Below are the code and all the weights of a small trained network. Each question names an input and a class and asks about switching units off, where a switched-off unit gives its printed mean instead of its output.

import numpy as np


def w(rows, s, z=0):
    codes = np.array(rows[::2]) - 128.0
    scale = np.full(codes.shape[1], s)
    scale[-1] = z or s
    return codes * scale


def f(y):
    return np.maximum(y, 0)


def log_softmax(a):
    a = a - a.max(-1, keepdims=True)
    return a - np.log(np.exp(a).sum(-1, keepdims=True))


def net(x, mask):
    res = np.array(x, float).reshape(1, 4) / 4 @ E
    y = f(res @ A[0][:, :-1].T + A[0][:, -1])
    res = res + np.where(mask, y, B[0][:, -1]) @ B[0][:, :-1]
    return log_softmax(res[-1] @ U[:, :-1].T + U[:, -1])


A, B = {}, {}
E = w([
[130,73,54,223,180,167],'x0',
[65,155,212,240,184,76],'x1',
[63,43,161,108,47,116],'x2',
[148,81,254,98,192,186],'x3',
],0.0093)
A[0] = w([
[195,108,93,121,120,247,252],'neuron 1',
[79,31,129,133,100,94,169],'neuron 2',
[117,56,95,152,176,166,121],'neuron 3',
[133,113,174,139,155,178,10],'neuron 4',
[122,101,169,165,152,111,78],'neuron 5',
[89,80,151,160,92,71,83],'neuron 6',
[156,130,181,98,121,192,101],'neuron 7',
[122,118,100,147,169,142,103],'neuron 8',
[129,94,86,192,91,148,180],'neuron 9',
[130,141,174,87,109,89,178],'neuron 10',
[89,77,155,156,53,141,91],'neuron 11',
[146,181,121,131,178,115,127],'neuron 12',
[163,53,84,78,80,144,173],'neuron 13',
[95,124,181,188,139,90,151],'neuron 14',
[111,90,154,166,121,97,21],'neuron 15',
[181,188,114,123,191,167,106],'neuron 16',
[74,166,100,157,143,65,240],'neuron 17',
[111,227,165,101,48,126,142],'neuron 18',
[155,87,164,116,177,128,96],'neuron 19',
[174,196,115,131,203,106,139],'neuron 20',
],0.013,0.0011)
B[0] = w([
[158,203,136,111,112,86,254],'neuron 1',
[132,157,165,68,75,214,227],'neuron 2',
[71,219,159,164,139,118,208],'neuron 3',
[177,23,77,181,28,140,192],'neuron 4',
[183,172,132,113,116,116,193],'neuron 5',
[164,84,163,89,113,129,212],'neuron 6',
[157,167,82,162,113,121,210],'neuron 7',
[116,186,195,120,88,166,175],'neuron 8',
[108,193,103,167,86,164,205],'neuron 9',
[83,192,134,171,103,141,201],'neuron 10',
[88,117,147,72,77,182,217],'neuron 11',
[111,119,157,48,70,168,194],'neuron 12',
[164,116,194,118,173,2,242],'neuron 13',
[200,154,155,117,123,46,230],'neuron 14',
[120,161,185,93,183,64,184],'neuron 15',
[106,173,159,54,105,138,233],'neuron 16',
[196,92,105,88,87,76,214],'neuron 17',
[113,225,108,208,95,148,221],'neuron 18',
[201,132,34,172,77,139,193],'neuron 19',
[129,75,175,70,100,189,231],'neuron 20',
],0.008,0.0099)
U = w([
[83,85,193,7,117,166,119],'0',
[172,100,161,81,145,31,52],'1',
[169,84,60,163,47,118,254],'2',
[68,172,143,198,103,159,160],'3',
[103,75,138,111,120,123,226],'4',
[38,61,100,164,161,194,5],'5',
[93,50,77,178,177,167,11],'6',
],0.011,0.0025)

Each question gives the input, the list of numbers given to net, and the class t.
The units are the neurons (one row each of A and B). Each row of codes is followed by its name. A weight is (code - 128) times the scale printed after its matrix; where a second scale follows, it is the last column's (A, B and U).
mask holds one flag per neuron, in row order. A switched-off neuron (its flag False) gives its mean, the last column of its row in B, instead of its output. The means were averaged over made-up inputs and are rounded, as every weight is.
A unit's drop is (log p(t) with every unit on - log p(t) with that unit switched off) / (log p(t) with every unit on - log p(t) with every unit switched off).
The circuit of an input: a set's keep is (log p(t) with only the set's units on - log p(t) with every unit switched off) / (log p(t) with every unit on - log p(t) with every unit switched off). Starting from the 12 units with the biggest drops (on a tie, the unit counted first), units are removed one at a time, each time the one whose removal leaves the highest keep (on an exact tie, the one counted first), for as long as the keep stays at least 0.8.
units of the circuit, in order: the units of the circuit, biggest drop first
most important unit: the unit with the biggest drop
k most important neurons: the k neurons with the biggest drops, biggest first
drop of u: that unit's drop, to one decimal
input [6,-4,-5,-5], class 3: most important unit : neuron 9
input [4,6,4,-6], class 1: units of the circuit, in order : (neuron 15; neuron 14)
input [8,8,8,1], class 0: 4 most important neurons : (neuron 2; neuron 11; neuron 6; neuron 13)
input [-7,0,6,4], class 3: units of the circuit, in order : (neuron 18; neuron 10)
input [-6,5,-5,-6], class 2: units of the circuit, in order : (neuron 17; neuron 13)
input [-2,5,-1,7], class 2: units of the circuit, in order : (neuron 4; neuron 19)
input [-4,5,-6,2], class 0: 4 most important neurons : (neuron 20; neuron 12; neuron 13; neuron 16)
input [1,2,-1,4], class 2: 2 most important neurons : (neuron 13; neuron 4)
input [2,4,-4,0], class 0: units of the circuit, in order : (neuron 20; neuron 12)
input [-6,-6,-5,7], class 2: units of the circuit, in order : (neuron 7; neuron 19)
input [3,3,2,4], class 2: units of the circuit, in order : (neuron 4; neuron 19)
input [6,8,-6,-4], class 1: 4 most important neurons : (neuron 17; neuron 14; neuron 2; neuron 11)
input [5,0,8,-7], class 0: units of the circuit, in order : (neuron 2; neuron 11)
input [5,-2,-4,1], class 3: most important unit : neuron 3
input [7,-7,8,1], class 0: 2 most important neurons : (neuron 2; neuron 11)
input [7,8,7,-3], class 1: 3 most important neurons : (neuron 14; neuron 17; neuron 15)
input [7,8,-8,-6], class 0: 2 most important neurons : (neuron 20; neuron 12)
input [5,-7,4,6], class 1: 2 most important neurons : (neuron 13; neuron 1)
input [-1,6,1,8], class 2: 2 most important neurons : (neuron 4; neuron 19)
input [-8,1,6,0], class 3: units of the circuit, in order : (neuron 18)
input [8,-5,-2,-5], class 3: 2 most important neurons : (neuron 9; neuron 3)
input [6,6,8,-1], class 0: 2 most important neurons : (neuron 2; neuron 11)
input [-6,-2,5,-3], class 3: 3 most important neurons : (neuron 18; neuron 10; neuron 20)
input [2,-2,2,0], class 4: drop of neuron 8 : 0.1
input [2,-4,-2,0], class 1: drop of neuron 8 : 0.0
input [2,-1,-7,-6], class 0: drop of neuron 20 : 0.1
input [-1,2,4,5], class 2: drop of neuron 4 : 0.3
input [0,7,5,3], class 1: units of the circuit, in order : (neuron 14)
input [5,5,-7,2], class 0: 3 most important neurons : (neuron 20; neuron 12; neuron 16)
